Below is a small trained network, with its code and all its weights. Each question gives an input and a target symbol and asks what happens when units are switched off, that is, made to give their printed mean instead of their output.

import numpy as np


def w(rows, s, z=0):
    codes = np.array(rows[::2]) - 128.0
    scale = np.full(codes.shape[1], s)
    scale[-1] = z or s
    return codes * scale


def f(y):
    return np.maximum(y, 0)


def softmax(a):
    e = np.exp(a - a.max(-1, keepdims=True))
    return e / e.sum(-1, keepdims=True)


def log_softmax(a):
    a = a - a.max(-1, keepdims=True)
    return a - np.log(np.exp(a).sum(-1, keepdims=True))


def net(x, mask):
    ids = ['αεθλσψω'.index(c) for c in x.split()]
    T = len(ids)
    res = E[ids] + P[:T]
    u = 0
    for l in range(3):
        r = res
        for j in range(2):
            rows = slice(2 * j, 2 * j + 2)
            q, k, v = (r @ M[l][rows].T for M in (Q, K, V))
            z = softmax(np.where(np.tri(T) > 0, q @ k.T / 2**0.5, -1e9)) @ v
            o = O[l][rows]
            res = res + np.where(mask[u + j], z, o[:, -1]) @ o[:, :-1]
        u += 2
        y = f(res @ A[l][:, :-1].T + A[l][:, -1])
        res = res + np.where(mask[u : u + 4], y, B[l][:, -1]) @ B[l][:, :-1]
        u += 4
    return log_softmax(res[-1] @ U[:, :-1].T + U[:, -1])


Q, K, V, O, A, B = {}, {}, {}, {}, {}, {}
E = w([
[189,109,124,148],'α',
[142,180,85,162],'ε',
[158,105,148,114],'θ',
[115,153,95,117],'λ',
[74,123,117,93],'σ',
[131,158,18,213],'ψ',
[172,86,197,1],'ω',
],0.0097)
P = w([
[120,116,209,175],'0',
[209,191,89,78],'1',
[1,43,162,117],'2',
[206,172,58,61],'3',
[20,43,170,146],'4',
[184,231,16,58],'5',
],0.0075)
Q[0] = w([
[33,131,53,254],'0.h0',
[14,160,10,194],'0.h0',
[128,166,25,201],'0.h1',
[187,61,142,132],'0.h1',
],0.0064)
K[0] = w([
[106,179,140,239],'0.h0',
[174,161,98,254],'0.h0',
[195,94,240,27],'0.h1',
[106,55,150,158],'0.h1',
],0.0072)
V[0] = w([
[101,77,193,24],'0.h0',
[146,172,142,2],'0.h0',
[184,110,102,252],'0.h1',
[103,233,77,162],'0.h1',
],0.0081)
O[0] = w([
[57,173,100,71,154],'0.h0',
[125,254,81,84,255],'0.h0',
[120,104,185,218,157],'0.h1',
[177,135,64,200,22],'0.h1',
],0.0092,0.00093)
A[0] = w([
[133,207,61,85,33],'0.n0',
[81,2,239,181,119],'0.n1',
[184,107,159,161,253],'0.n2',
[40,133,183,38,127],'0.n3',
],0.008,0.0039)
B[0] = w([
[197,109,144,150,238],'0.n0',
[101,88,201,211,255],'0.n1',
[118,254,134,145,228],'0.n2',
[104,143,66,110,237],'0.n3',
],0.0089,0.0056)
Q[1] = w([
[111,114,93,100],'1.h0',
[50,147,248,149],'1.h0',
[2,155,135,196],'1.h1',
[80,23,169,115],'1.h1',
],0.0052)
K[1] = w([
[116,121,136,168],'1.h0',
[93,103,91,86],'1.h0',
[68,1,89,116],'1.h1',
[131,157,13,63],'1.h1',
],0.0064)
V[1] = w([
[204,147,205,240],'1.h0',
[179,49,190,234],'1.h0',
[187,254,33,144],'1.h1',
[35,43,186,208],'1.h1',
],0.0062)
O[1] = w([
[144,213,244,143,249],'1.h0',
[217,191,253,153,209],'1.h0',
[142,208,62,247,84],'1.h1',
[77,65,234,111,254],'1.h1',
],0.0058,0.0096)
A[1] = w([
[22,116,124,168,246],'1.n0',
[137,164,58,49,8],'1.n1',
[82,206,115,3,221],'1.n2',
[164,148,145,37,3],'1.n3',
],0.0053,0.004)
B[1] = w([
[14,202,179,155,208],'1.n0',
[172,188,143,254,190],'1.n1',
[87,74,36,246,254],'1.n2',
[94,95,247,220,172],'1.n3',
],0.0054,0.0073)
Q[2] = w([
[179,90,39,45],'2.h0',
[25,82,136,254],'2.h0',
[165,226,84,81],'2.h1',
[113,172,148,179],'2.h1',
],0.0061)
K[2] = w([
[146,163,2,128],'2.h0',
[14,60,209,99],'2.h0',
[99,94,180,162],'2.h1',
[153,174,119,145],'2.h1',
],0.0071)
V[2] = w([
[212,70,203,174],'2.h0',
[47,139,161,78],'2.h0',
[144,254,141,218],'2.h1',
[80,178,174,92],'2.h1',
],0.0086)
O[2] = w([
[56,151,141,82,255],'2.h0',
[208,69,83,67,148],'2.h0',
[77,104,3,131,200],'2.h1',
[242,116,44,81,169],'2.h1',
],0.0071,0.033)
A[2] = w([
[254,124,113,19,136],'2.n0',
[112,164,73,152,254],'2.n1',
[121,98,72,97,4],'2.n2',
[254,177,90,207,54],'2.n3',
],0.0067,0.0048)
B[2] = w([
[154,2,136,52,179],'2.n0',
[181,185,114,105,255],'2.n1',
[78,197,128,171,158],'2.n2',
[62,73,234,167,209],'2.n3',
],0.0084,0.01)
U = w([
[149,50,152,26,85],'α',
[152,172,8,65,63],'ε',
[156,10,66,75,197],'θ',
[173,162,111,104,217],'λ',
[169,206,192,152,184],'σ',
[164,204,254,83,3],'ψ',
[42,68,228,218,30],'ω',
],0.006,0.0059)

Each question gives the input, a string of symbols that net reads in full, and the target symbol t.
The units are the heads (2 rows each of Q, K, V and O) and the neurons (one row each of A and B). Each row of codes is followed by its name. A weight is (code - 128) times the scale printed after its matrix; where a second scale follows, it is the last column's (O, A, B and U).
mask holds one flag per unit, layer by layer, with each layer's heads first. A switched-off unit (its flag False) gives its mean, the last column of its rows in O or B, instead of its output. The means were averaged over made-up inputs and are rounded, as every weight is.
A unit's drop is (log p(t) with every unit on - log p(t) with that unit switched off) / (log p(t) with every unit on - log p(t) with every unit switched off).
The circuit of an input: a set's keep is (log p(t) with only the set's units on - log p(t) with every unit switched off) / (log p(t) with every unit on - log p(t) with every unit switched off). Starting from the 12 units with the biggest drops (on a tie, the unit counted first), units are removed one at a time, each time the one whose removal leaves the highest keep (on an exact tie, the one counted first), for as long as the keep stays at least 0.8.
circuit, biggest first: the units of the circuit, biggest drop first
most important unit: the unit with the biggest drop
k most important neurons: the k neurons with the biggest drops, biggest first
k most important neurons of layer l: the k neurons of layer l with the biggest drops, biggest first
heads that matter: for each layer, one digit per head in row order, 1 if its drop is at least 0.15 and else 0, layers parted by /
input σ ε θ, target θ: most important unit => 2.h0
input ε σ ψ α ψ, target ω: circuit, biggest first => (0.h0 0.n1)
input α ω σ, target ε: 4 most important neurons => (0.n3 0.n1 1.n0 2.n3)
input ψ ψ ψ ω, target ψ: circuit, biggest first => (0.h0 0.n1 1.h0)
input ω σ ψ ω σ, target ε: circuit, biggest first => (1.h1 2.n3 0.h1)
input ψ ω ψ α α θ, target ψ: heads that matter => 11 / 11 / 10
input θ ω ψ, target ε: circuit, biggest first => (1.h1 0.n1 2.n3)
input ε ω α λ, target ε: 2 most important neurons => (0.n2 2.n3)
input ψ ψ α, target ω: 2 most important neurons => (0.n1 2.n1)
input θ σ ε θ λ ε, target θ: 2 most important neurons => (0.n1 2.n0)
input ε α σ, target θ: circuit, biggest first => (2.h0 1.h0)
input λ α α ω ψ, target ε: circuit, biggest first => (1.h1 2.n3)
input ε α θ λ λ θ, target ε: 2 most important neurons => (0.n2 2.n3)
input α ω ω λ θ, target ε: heads that matter => 10 / 00 / 00
input σ λ α ω, target σ: most important neuron of layer 2 => (2.n3)
input σ α σ σ ψ ψ, target σ: heads that matter => 01 / 11 / 11
input θ ψ α λ, target θ: 2 most important neurons of layer 0 => (0.n1 0.n0)
input ω λ ε, target ε: 4 most important neurons => (1.n1 0.n0 1.n0 2.n1)
input α α ψ ψ ω ψ, target α: heads that matter => 11 / 01 / 00
input ψ ω α λ α ε, target ψ: 2 most important neurons => (0.n1 1.n3)
input θ σ θ ω, target θ: 3 most important neurons => (0.n0 2.n0 0.n1)
input ψ ψ ψ σ ω, target ε: heads that matter => 10 / 10 / 01
